Here is a tiny trained network, its code and every weight. The questions are about switching its units off for an input and a class, where a switched-off unit gives its printed mean instead of its output.

import numpy as np


def w(rows, s, z=0):
    codes = np.array(rows[::2]) - 128.0
    scale = np.full(codes.shape[1], s)
    scale[-1] = z or s
    return codes * scale


def f(y):
    return np.maximum(y, 0)


def log_softmax(a):
    a = a - a.max(-1, keepdims=True)
    return a - np.log(np.exp(a).sum(-1, keepdims=True))


def net(x, mask):
    res = np.array(x, float).reshape(1, 8) / 4 @ E
    y = f(res @ A[0][:, :-1].T + A[0][:, -1])
    res = res + np.where(mask, y, B[0][:, -1]) @ B[0][:, :-1]
    return log_softmax(res[-1] @ U[:, :-1].T + U[:, -1])


A, B = {}, {}
E = w([
[133,125,125,126,127,129,121,129,126,132,128,131],'x0',
[59,94,128,22,85,183,145,72,62,106,138,208],'x1',
[230,159,128,156,163,47,116,3,99,65,16,218],'x2',
[49,230,37,101,101,129,55,133,173,79,70,108],'x3',
[184,210,140,157,93,227,97,24,91,104,217,46],'x4',
[137,221,213,161,20,175,147,174,120,192,56,183],'x5',
[162,156,68,195,152,223,210,185,171,21,178,238],'x6',
[55,74,151,224,222,251,66,78,148,165,58,151],'x7',
],0.0053)
A[0] = w([
[167,148,129,125,141,103,123,76,123,110,86,161,16],'neuron 0',
[66,116,147,107,97,195,119,222,146,183,212,69,49],'neuron 1',
[88,107,194,84,106,78,53,78,99,222,103,38,49],'neuron 2',
[168,150,137,85,76,47,165,158,118,92,171,111,44],'neuron 3',
[150,147,122,138,112,162,113,72,112,120,165,94,35],'neuron 4',
[170,145,135,200,147,97,110,174,182,127,119,89,234],'neuron 5',
[175,49,205,154,164,119,169,137,82,171,174,139,39],'neuron 6',
[200,176,95,45,48,23,205,182,110,82,203,109,76],'neuron 7',
[86,116,128,106,122,173,133,191,135,157,184,83,4],'neuron 8',
[143,147,125,99,94,79,150,144,132,106,155,122,34],'neuron 9',
[138,143,105,152,148,164,158,152,142,92,147,168,22],'neuron 10',
[55,206,41,115,125,130,70,125,170,77,83,100,66],'neuron 11',
[136,150,97,162,136,174,181,159,161,81,161,177,33],'neuron 12',
[160,172,121,130,115,166,118,70,114,116,168,87,46],'neuron 13',
[71,111,152,184,182,182,94,96,152,144,97,143,2],'neuron 14',
[189,201,104,150,107,205,108,27,84,79,205,72,69],'neuron 15',
[109,119,148,105,127,89,100,99,113,169,112,92,18],'neuron 16',
[65,72,159,204,212,212,86,98,146,148,81,146,25],'neuron 17',
[124,213,202,147,14,148,149,175,111,191,49,190,93],'neuron 18',
[139,159,111,173,152,102,115,162,166,121,120,81,90],'neuron 19',
[170,158,118,77,73,59,164,162,118,97,163,115,17],'neuron 20',
[88,70,86,115,173,61,158,198,154,126,64,203,55],'neuron 21',
[132,132,118,126,134,156,120,113,128,135,147,124,85],'neuron 22',
[91,176,90,110,121,128,97,134,148,113,99,123,58],'neuron 23',
[127,184,181,149,54,150,133,159,113,174,76,158,25],'neuron 24',
[190,148,128,201,154,68,128,183,188,145,101,60,72],'neuron 25',
[184,60,214,156,159,135,190,131,99,166,185,143,55],'neuron 26',
[182,136,129,127,136,102,118,70,131,114,87,158,8],'neuron 27',
[122,186,187,142,56,159,123,158,125,165,76,162,49],'neuron 28',
[128,138,123,141,142,134,138,118,135,119,148,131,86],'neuron 29',
[105,55,39,101,209,80,95,90,118,65,178,86,23],'neuron 30',
[75,118,141,112,101,183,122,203,144,164,196,64,43],'neuron 31',
[138,103,89,112,164,118,109,114,134,111,144,116,63],'neuron 32',
[150,144,85,183,140,210,215,173,185,32,179,209,68],'neuron 33',
[90,70,99,109,160,56,160,204,161,137,57,201,24],'neuron 34',
[132,132,122,143,133,145,140,139,140,102,141,156,69],'neuron 35',
[52,213,51,105,112,132,53,144,170,99,84,112,85],'neuron 36',
[65,195,75,113,113,124,66,148,154,89,88,112,64],'neuron 37',
[72,185,80,109,107,122,90,136,159,102,101,112,55],'neuron 38',
[137,146,98,161,133,175,178,159,171,78,162,187,27],'neuron 39',
[210,166,142,144,134,83,106,30,91,84,57,194,52],'neuron 40',
[99,58,49,77,209,78,114,84,123,74,172,93,50],'neuron 41',
[172,179,135,161,125,202,105,38,109,114,184,85,34],'neuron 42',
[215,150,129,138,164,89,103,53,102,84,70,165,45],'neuron 43',
[88,111,178,89,108,74,85,77,116,208,96,62,7],'neuron 44',
[195,148,123,213,169,92,127,181,196,144,111,59,33],'neuron 45',
[43,76,123,2,70,184,158,67,45,93,111,221,68],'neuron 46',
[178,64,190,141,160,129,177,126,98,162,157,127,35],'neuron 47',
],0.007,0.0095)
B[0] = w([
[80,81,82,158,121,96,190,127,147,103,124,132,137],'neuron 0',
[57,88,70,193,123,52,208,125,170,90,90,152,187],'neuron 1',
[199,179,70,90,140,95,72,197,41,50,66,136,191],'neuron 2',
[96,112,106,172,160,195,79,93,125,168,62,138,159],'neuron 3',
[105,154,161,154,100,99,90,183,147,160,122,124,137],'neuron 4',
[65,146,139,8,137,156,148,67,75,91,164,139,255],'neuron 5',
[212,71,143,106,61,151,178,85,131,163,143,178,156],'neuron 6',
[80,105,118,195,164,232,50,60,145,204,34,133,216],'neuron 7',
[33,111,68,188,143,50,211,130,181,78,109,141,145],'neuron 8',
[111,120,102,170,144,154,105,112,125,141,76,136,135],'neuron 9',
[157,147,68,135,147,83,108,156,92,96,104,134,134],'neuron 10',
[202,53,143,119,74,146,187,87,109,165,131,171,174],'neuron 11',
[167,157,89,108,140,81,92,159,71,92,92,128,149],'neuron 12',
[111,120,182,130,98,115,107,183,154,163,129,123,144],'neuron 13',
[97,138,76,196,152,182,72,91,132,175,54,141,140],'neuron 14',
[88,104,228,84,62,96,103,210,168,196,112,87,192],'neuron 15',
[154,156,72,140,128,87,113,174,85,88,110,164,135],'neuron 16',
[92,129,96,185,147,214,53,72,143,200,41,125,169],'neuron 17',
[184,125,127,132,233,154,143,120,206,68,208,40,202],'neuron 18',
[121,152,135,119,129,130,129,107,105,137,178,165,150],'neuron 19',
[97,116,98,182,160,195,70,91,130,166,54,148,150],'neuron 20',
[100,133,225,98,52,106,99,197,158,170,132,55,180],'neuron 21',
[121,125,133,139,126,122,121,139,134,124,120,132,131],'neuron 22',
[183,89,148,142,97,129,150,121,127,155,131,144,139],'neuron 23',
[180,139,136,174,204,146,116,150,205,109,189,57,146],'neuron 24',
[74,190,141,111,124,125,103,97,92,145,204,199,170],'neuron 25',
[203,78,128,93,64,143,181,83,108,144,129,178,163],'neuron 26',
[65,90,64,162,116,85,193,123,136,98,108,157,137],'neuron 27',
[170,129,136,160,193,143,121,134,187,108,194,77,154],'neuron 28',
[135,127,130,139,134,115,118,144,124,128,112,121,129],'neuron 29',
[211,172,140,193,208,158,134,147,224,94,194,59,177],'neuron 30',
[57,95,71,197,134,47,207,133,173,90,100,157,170],'neuron 31',
[145,145,140,162,143,126,125,147,161,123,142,119,136],'neuron 32',
[188,160,83,76,138,81,64,169,42,79,60,99,198],'neuron 33',
[80,139,238,101,35,95,84,224,167,197,116,45,168],'neuron 34',
[143,126,101,127,136,109,122,134,108,112,119,118,131],'neuron 35',
[198,56,148,97,76,141,185,86,99,156,141,177,182],'neuron 36',
[198,68,147,120,78,140,179,100,107,165,145,174,160],'neuron 37',
[192,79,146,140,91,140,162,110,113,157,139,167,147],'neuron 38',
[181,164,70,110,135,74,90,165,62,84,85,119,149],'neuron 39',
[42,83,51,181,129,63,221,158,174,94,118,131,194],'neuron 40',
[200,161,142,161,201,161,140,135,193,93,195,68,186],'neuron 41',
[89,144,200,106,74,89,81,213,158,182,117,97,163],'neuron 42',
[36,79,64,191,118,79,203,143,170,101,108,140,176],'neuron 43',
[198,183,59,112,123,71,69,199,40,51,66,158,159],'neuron 44',
[88,202,133,139,128,106,89,86,81,159,232,219,155],'neuron 45',
[64,244,140,113,139,108,92,76,75,147,254,208,202],'neuron 46',
[200,91,144,115,71,142,163,108,136,160,144,165,145],'neuron 47',
],0.0073,0.0086)
U = w([
[34,92,53,183,125,51,236,139,171,86,100,139,102],'0',
[216,165,71,99,136,90,64,190,33,66,59,120,105],'1',
[84,118,109,179,154,250,51,65,143,194,36,129,109],'2',
[91,130,254,99,47,93,96,218,174,183,132,75,104],'3',
[219,147,138,153,220,168,146,126,216,86,226,60,111],'4',
[232,58,142,100,52,156,209,72,97,162,143,184,117],'5',
[85,120,135,73,143,154,153,101,110,102,124,109,255],'6',
[46,208,133,101,134,115,102,75,69,136,250,204,107],'7',
],0.0087,0.02)

Each question gives the input, the list of numbers given to net, and the class t.
The units are the neurons (one row each of A and B). Each row of codes is followed by its name. A weight is (code - 128) times the scale printed after its matrix; where a second scale follows, it is the last column's (A, B and U).
mask holds one flag per neuron, in row order. A switched-off neuron (its flag False) gives its mean, the last column of its row in B, instead of its output. The means were averaged over made-up inputs and are rounded, as every weight is.
A unit's drop is (log p(t) with every unit on - log p(t) with that unit switched off) / (log p(t) with every unit on - log p(t) with every unit switched off).
The circuit of an input: a set's keep is (log p(t) with only the set's units on - log p(t) with every unit switched off) / (log p(t) with every unit on - log p(t) with every unit switched off). Starting from the 12 units with the biggest drops (on a tie, the unit counted first), units are removed one at a time, each time the one whose removal leaves the highest keep (on an exact tie, the one counted first), for as long as the keep stays at least 0.8.
circuit, biggest first: the units of the circuit, biggest drop first
unit that matters most: the unit with the biggest drop
top k neurons: the k neurons with the biggest drops, biggest first
drop when u is switched off: that unit's drop, to one decimal
input [4,0,-8,8,0,1,-7,2], class 0: unit that matters most -> neuron 1
input [7,4,7,1,-5,0,-3,-6], class 0: top 2 neurons -> (neuron 40; neuron 43)
input [-1,-3,5,-5,0,-6,-4,5], class 4: top 4 neurons -> (neuron 30; neuron 41; neuron 7; neuron 1)
input [0,-2,0,5,-7,-5,-7,3], class 1: top 2 neurons -> (neuron 2; neuron 44)
input [0,-3,7,-6,-1,0,6,4], class 0: top 2 neurons -> (neuron 40; neuron 43)
input [4,-4,3,7,-1,-1,6,-4], class 5: circuit, biggest first -> (neuron 11; neuron 36)
input [4,-5,-2,0,6,6,1,-6], class 2: top 3 neurons -> (neuron 7; neuron 3; neuron 20)
input [-4,-1,0,2,3,-7,4,7], class 2: top 3 neurons -> (neuron 17; neuron 18; neuron 14)
input [-6,8,-6,6,-7,6,-1,-6], class 7: top 2 neurons -> (neuron 46; neuron 15)
input [-6,0,4,-7,0,2,3,6], class 5: top 2 neurons -> (neuron 26; neuron 7)
input [2,-7,1,3,0,-7,-4,6], class 4: top 3 neurons -> (neuron 30; neuron 41; neuron 7)
input [5,3,7,-5,8,5,-5,-5], class 3: top 2 neurons -> (neuron 15; neuron 42)
input [2,6,-2,6,-3,1,4,-4], class 5: circuit, biggest first -> (neuron 36; neuron 11; neuron 37)
input [6,-7,2,7,-8,4,5,7], class 3: circuit, biggest first -> (neuron 34)
input [5,2,-5,-8,-6,-2,3,7], class 5: top 4 neurons -> (neuron 26; neuron 6; neuron 7; neuron 47)
input [-1,-7,-5,-1,-5,-5,1,4], class 7: circuit, biggest first -> (neuron 45; neuron 25)
input [3,3,1,2,-7,-5,1,8], class 2: top 2 neurons -> (neuron 17; neuron 14)
input [3,-4,-7,-1,-1,-7,-3,4], class 0: top 2 neurons -> (neuron 1; neuron 31)
input [-7,3,-3,-4,8,5,6,-5], class 3: top 2 neurons -> (neuron 15; neuron 42)
input [0,-3,3,-8,-3,-6,-7,-1], class 5: unit that matters most -> neuron 6
input [-7,-1,7,8,5,4,-2,-3], class 5: circuit, biggest first -> (neuron 36; neuron 11)
input [3,3,3,3,-1,6,6,-3], class 1: drop when neuron 10 is switched off -> 0.0
input [-6,-2,4,1,-8,3,5,1], class 3: drop when neuron 34 is switched off -> 0.3
input [-6,-8,5,-3,6,-8,8,6], class 1: drop when neuron 33 is switched off -> 0.7
input [-5,5,-3,-3,5,6,3,-7], class 2: drop when neuron 7 is switched off -> 0.6
